Below are the code and all the weights of a small trained network. Each question names an input and a target symbol and asks about switching units off, where a switched-off unit gives its printed mean instead of its output.

import numpy as np


def w(rows, s, z=0):
    codes = np.array(rows[::2]) - 128.0
    scale = np.full(codes.shape[1], s)
    scale[-1] = z or s
    return codes * scale


def norm(h):
    return h / np.sqrt((h * h).mean(-1, keepdims=True) + 1e-5)


def f(y):
    return np.maximum(y, 0)


def softmax(a):
    e = np.exp(a - a.max(-1, keepdims=True))
    return e / e.sum(-1, keepdims=True)


def log_softmax(a):
    a = a - a.max(-1, keepdims=True)
    return a - np.log(np.exp(a).sum(-1, keepdims=True))


def net(x, mask):
    ids = ['αδεζηθμξφψω'.index(c) for c in x.split()]
    T = len(ids)
    res = E[ids] + P[:T]
    u = 0
    for l in range(2):
        r = norm(res)
        for j in range(3):
            rows = slice(4 * j, 4 * j + 4)
            q, k, v = (r @ M[l][rows].T for M in (Q, K, V))
            z = softmax(np.where(np.tri(T) > 0, q @ k.T / 4**0.5, -1e9)) @ v
            o = O[l][rows]
            res = res + np.where(mask[u + j], z, o[:, -1]) @ o[:, :-1]
        u += 3
        y = f(norm(res) @ A[l][:, :-1].T + A[l][:, -1])
        res = res + np.where(mask[u : u + 4], y, B[l][:, -1]) @ B[l][:, :-1]
        u += 4
    return log_softmax(norm(res)[-1] @ U[:, :-1].T + U[:, -1])


Q, K, V, O, A, B = {}, {}, {}, {}, {}, {}
E = w([
[165,208,107,133,158,114,170,94,58],'α',
[168,59,91,38,146,117,144,111,147],'δ',
[132,52,63,77,76,250,133,186,127],'ε',
[55,106,162,118,64,166,96,124,96],'ζ',
[154,187,150,118,108,115,68,59,77],'η',
[136,113,136,95,106,133,89,95,106],'θ',
[107,139,31,105,94,185,83,111,154],'μ',
[150,207,108,121,75,132,49,43,65],'ξ',
[129,120,125,85,173,146,130,132,168],'φ',
[155,44,152,109,192,68,160,86,96],'ψ',
[72,114,134,166,140,64,54,131,121],'ω',
],0.016)
P = w([
[120,108,117,127,84,130,197,121,185],'0',
[84,54,192,188,172,180,95,74,200],'1',
[43,98,93,89,183,131,154,97,25],'2',
[200,71,106,157,88,82,113,163,95],'3',
[86,142,185,224,160,193,112,89,168],'4',
[72,118,95,90,192,144,117,141,17],'5',
[226,88,101,165,111,83,112,179,126],'6',
[104,169,168,223,189,183,116,113,184],'7',
[102,151,82,100,223,140,102,170,34],'8',
[227,106,98,193,111,92,97,195,126],'9',
[105,148,201,198,201,212,143,118,194],'10',
[110,161,78,83,247,125,80,190,63],'11',
],0.011)
Q[0] = w([
[160,103,82,121,165,133,102,125,105],'L0H0',
[114,130,141,190,135,115,112,166,133],'L0H0',
[71,182,71,89,196,139,133,138,149],'L0H0',
[102,120,199,224,156,161,116,108,150],'L0H0',
[90,133,133,77,177,186,148,66,100],'L0H1',
[250,72,103,151,107,111,80,145,91],'L0H1',
[73,141,126,158,196,231,155,88,177],'L0H1',
[113,152,122,139,193,189,108,105,157],'L0H1',
[231,98,153,125,150,70,159,127,124],'L0H2',
[160,72,169,154,153,176,178,116,130],'L0H2',
[129,92,170,202,175,70,91,127,79],'L0H2',
[187,158,111,72,79,136,78,89,89],'L0H2',
],0.011)
K[0] = w([
[123,157,99,126,145,125,142,157,113],'L0H0',
[81,136,113,152,102,79,95,123,100],'L0H0',
[101,105,119,84,131,116,119,99,115],'L0H0',
[97,92,118,147,84,120,184,119,176],'L0H0',
[119,134,178,50,117,130,169,73,85],'L0H1',
[187,180,71,163,191,170,123,207,140],'L0H1',
[172,100,152,85,80,111,143,46,171],'L0H1',
[178,132,126,120,66,105,193,64,144],'L0H1',
[228,112,117,102,198,81,158,120,107],'L0H2',
[177,76,195,118,165,170,230,113,141],'L0H2',
[118,134,231,181,158,5,114,131,133],'L0H2',
[213,157,120,91,106,170,37,80,118],'L0H2',
],0.012)
V[0] = w([
[167,106,108,116,202,175,113,99,75],'L0H0',
[43,128,57,167,126,121,142,164,74],'L0H0',
[124,105,118,195,134,52,117,131,137],'L0H0',
[94,172,126,131,178,164,170,134,102],'L0H0',
[172,173,162,120,134,181,191,131,160],'L0H1',
[148,119,191,72,185,162,109,170,129],'L0H1',
[151,107,255,71,97,138,189,103,81],'L0H1',
[85,124,127,167,164,26,73,114,153],'L0H1',
[114,93,186,117,100,184,135,160,123],'L0H2',
[132,131,56,165,175,156,161,138,112],'L0H2',
[93,168,151,85,164,66,95,155,124],'L0H2',
[71,176,82,120,69,196,37,137,54],'L0H2',
],0.0084)
O[0] = w([
[22,88,240,153,85,109,176,162,60,254],'L0H0',
[229,189,175,87,123,180,106,98,99,165],'L0H0',
[188,117,131,68,32,226,82,138,126,182],'L0H0',
[75,168,145,109,99,173,188,160,99,92],'L0H0',
[39,208,122,128,53,166,97,82,86,11],'L0H1',
[115,161,99,90,138,134,57,123,137,89],'L0H1',
[91,168,104,221,108,226,136,162,113,192],'L0H1',
[185,189,98,89,198,22,146,188,163,192],'L0H1',
[186,170,131,187,188,129,78,62,149,83],'L0H2',
[125,83,201,209,116,128,116,44,71,121],'L0H2',
[126,73,94,149,71,254,255,72,52,117],'L0H2',
[117,33,152,110,190,92,214,130,129,83],'L0H2',
],0.0054,0.004)
A[0] = w([
[241,123,118,95,125,22,157,198,62,150],'L0N0',
[74,130,118,83,253,198,55,152,56,113],'L0N1',
[156,150,192,145,19,158,152,151,126,113],'L0N2',
[82,42,112,119,153,167,93,168,182,253],'L0N3',
],0.0067,0.0018)
B[0] = w([
[146,121,138,86,129,103,104,230,114,250],'L0N0',
[151,129,14,40,163,66,9,52,6,255],'L0N1',
[160,54,125,242,130,2,142,152,58,149],'L0N2',
[201,212,201,159,101,98,178,94,65,202],'L0N3',
],0.0082,0.0073)
Q[1] = w([
[88,90,152,158,147,184,172,101,97],'L1H0',
[92,183,131,183,105,116,88,158,129],'L1H0',
[66,32,71,112,130,149,114,212,128],'L1H0',
[79,207,103,122,113,168,51,68,153],'L1H0',
[125,165,153,95,157,108,59,117,177],'L1H1',
[83,225,200,223,176,147,146,1,113],'L1H1',
[133,98,55,137,84,135,80,159,72],'L1H1',
[56,47,33,125,100,184,169,132,115],'L1H1',
[129,59,156,116,123,72,112,209,150],'L1H2',
[156,100,120,190,168,107,96,48,132],'L1H2',
[114,133,194,99,178,169,138,119,117],'L1H2',
[144,1,155,68,103,78,167,214,130],'L1H2',
],0.0094)
K[1] = w([
[116,141,192,92,145,114,144,20,65],'L1H0',
[189,188,176,157,17,145,158,147,175],'L1H0',
[155,85,111,46,131,152,221,149,50],'L1H0',
[94,186,72,159,102,158,165,85,151],'L1H0',
[162,205,112,71,89,165,205,144,231],'L1H1',
[72,108,91,199,108,168,171,45,255],'L1H1',
[159,102,75,65,103,65,144,119,43],'L1H1',
[75,176,170,92,218,76,121,106,89],'L1H1',
[202,190,88,94,143,174,156,137,46],'L1H2',
[72,84,56,87,92,87,167,72,112],'L1H2',
[132,94,116,147,106,49,97,128,202],'L1H2',
[176,130,138,143,100,139,177,212,66],'L1H2',
],0.0081)
V[1] = w([
[220,38,153,23,90,171,59,136,66],'L1H0',
[173,203,30,123,128,101,7,103,96],'L1H0',
[181,85,136,175,235,163,93,104,89],'L1H0',
[169,149,229,77,212,123,75,149,112],'L1H0',
[38,185,126,148,219,178,178,184,184],'L1H1',
[211,180,52,106,100,118,217,138,201],'L1H1',
[85,193,99,106,62,180,212,53,65],'L1H1',
[217,112,186,143,196,164,173,36,119],'L1H1',
[180,141,117,44,102,209,177,146,114],'L1H2',
[140,48,144,167,172,153,93,151,233],'L1H2',
[101,7,132,146,155,192,2,104,104],'L1H2',
[80,196,82,170,181,110,84,117,64],'L1H2',
],0.0069)
O[1] = w([
[160,176,65,137,103,163,253,88,146,207],'L1H0',
[118,121,92,161,133,163,158,147,229,227],'L1H0',
[136,138,124,151,37,82,179,219,106,191],'L1H0',
[61,154,136,161,142,102,169,71,168,176],'L1H0',
[210,165,63,141,124,65,111,170,96,2],'L1H1',
[131,126,16,134,120,86,237,181,111,87],'L1H1',
[200,111,139,41,68,99,208,180,92,95],'L1H1',
[178,81,164,148,203,63,151,122,163,122],'L1H1',
[165,171,183,119,102,146,71,78,88,80],'L1H2',
[84,41,205,124,186,124,132,161,143,65],'L1H2',
[205,45,125,31,90,165,119,173,154,171],'L1H2',
[89,112,120,126,71,101,163,125,144,189],'L1H2',
],0.007,0.0093)
A[1] = w([
[139,94,180,134,138,100,216,106,162,3],'L1N0',
[67,67,135,118,210,190,213,106,79,54],'L1N1',
[131,115,114,70,195,147,84,206,64,124],'L1N2',
[2,200,171,143,86,212,53,77,171,65],'L1N3',
],0.008,0.0034)
B[1] = w([
[66,170,115,70,113,95,2,107,163,168],'L1N0',
[57,73,112,77,123,172,173,209,58,221],'L1N1',
[183,122,26,173,138,172,53,8,87,254],'L1N2',
[169,222,151,53,149,171,117,224,112,241],'L1N3',
],0.0098,0.0047)
U = w([
[116,204,123,174,60,61,158,170,59,53],'α',
[137,169,94,160,149,198,177,54,205,187],'δ',
[200,98,193,109,44,177,112,84,131,180],'ε',
[114,192,212,163,190,102,79,87,102,210],'ζ',
[132,158,54,114,147,152,2,60,73,3],'η',
[32,167,119,150,190,103,141,126,161,174],'θ',
[52,126,156,24,119,84,83,98,203,115],'μ',
[78,83,88,55,164,174,207,165,70,165],'ξ',
[102,224,137,68,131,198,79,213,139,110],'φ',
[94,56,127,200,152,173,69,193,142,137],'ψ',
[220,105,85,84,180,64,146,203,147,98],'ω',
],0.0071,0.0018)

Each question gives the input, a string of symbols that net reads in full, and the target symbol t.
The units are the heads (4 rows each of Q, K, V and O) and the neurons (one row each of A and B). Each row of codes is followed by its name. A weight is (code - 128) times the scale printed after its matrix; where a second scale follows, it is the last column's (O, A, B and U).
mask holds one flag per unit, layer by layer, with each layer's heads first. A switched-off unit (its flag False) gives its mean, the last column of its rows in O or B, instead of its output. The means were averaged over made-up inputs and are rounded, as every weight is.
A unit's drop is (log p(t) with every unit on - log p(t) with that unit switched off) / (log p(t) with every unit on - log p(t) with every unit switched off).
The circuit of an input: a set's keep is (log p(t) with only the set's units on - log p(t) with every unit switched off) / (log p(t) with every unit on - log p(t) with every unit switched off). Starting from the 12 units with the biggest drops (on a tie, the unit counted first), units are removed one at a time, each time the one whose removal leaves the highest keep (on an exact tie, the one counted first), for as long as the keep stays at least 0.8.
units of the circuit, in order: the units of the circuit, biggest drop first
most important unit: the unit with the biggest drop
top k neurons: the k neurons with the biggest drops, biggest first
k most important neurons of layer l: the k neurons of layer l with the biggest drops, biggest first
heads that matter: for each layer, one digit per head in row order, 1 if its drop is at least 0.15 and else 0, layers parted by /
input ω μ ω ψ ε, target δ: top neuron => [L0N3]
input φ ε ω ω ψ, target η: heads that matter => 111 / 110
input ζ ψ ξ η ξ α ψ ψ, target ω: units of the circuit, in order => [L0H0 L1H1 L0N1 L0H1]
input α ξ ψ ψ ψ θ ζ δ μ, target ξ: heads that matter => 001 / 000
input ψ ψ φ ω η ω ξ, target ω: heads that matter => 010 / 000
input ω φ α ψ η ψ ψ, target α: units of the circuit, in order => [L0H2 L1H2 L0N1]
input ψ ζ α φ ψ, target φ: units of the circuit, in order => [L0H2 L1N3]
input ω ψ φ ω ξ, target δ: units of the circuit, in order => [L0H0 L1H0 L0H2]
input ξ α ψ δ ψ ε ψ ε ψ ε, target ε: heads that matter => 010 / 000
input ψ μ ψ ε ω ζ ω ω η, target ξ: heads that matter => 101 / 100
input η ω θ θ η ψ ψ μ, target α: top 2 neurons => [L0N3 L0N1]
input θ ω ξ η η η ω ε, target ψ: top 2 neurons => [L0N1 L0N0]
input ψ η ω ψ η ξ ξ, target ω: units of the circuit, in order => [L0H1 L0H2]
input ω θ ψ ξ φ, target δ: units of the circuit, in order => [L1H0]
input ψ η ψ ξ, target ξ: top 4 neurons => [L0N3 L0N1 L0N0 L0N2]
input ε ω ξ η ψ ψ ψ δ, target μ: top 2 neurons => [L1N0 L0N3]
input ξ δ ω ζ θ, target ζ: heads that matter => 111 / 001
input ε μ η α ψ α φ η ψ θ η, target μ: heads that matter => 011 / 010
input ψ ψ ε ω ψ ψ η ω, target φ: heads that matter => 011 / 000
input ψ ψ φ ψ ξ α η η ω ψ μ, target φ: top 3 neurons => [L0N1 L1N3 L0N3]
input ψ ω ξ θ ξ η ψ ε μ, target ξ: top 2 neurons => [L1N1 L0N0]
input η ω ω ψ φ ξ, target ξ: units of the circuit, in order => [L0H2]
input ω ξ ω ε θ θ ξ, target ε: heads that matter => 010 / 001
input α ξ ε ω δ ψ ξ ω ω ψ ψ, target ε: heads that matter => 011 / 011
input φ ω ψ ξ δ ω ω ξ ψ φ α, target η: heads that matter => 111 / 110
input ψ ψ ψ ε α ψ φ, target φ: top 2 neurons => [L1N3 L0N1]
input θ φ ω η ψ ψ ψ δ δ, target η: top 3 neurons => [L0N1 L1N2 L0N0]
input α φ ψ δ, target φ: most important unit => L0H2
input ζ ψ ψ μ, target μ: top 3 neurons => [L1N0 L0N1 L0N3]
input μ ε ω ω θ ψ α ω, target θ: 2 most important neurons of layer 0 => [L0N3 L0N1]
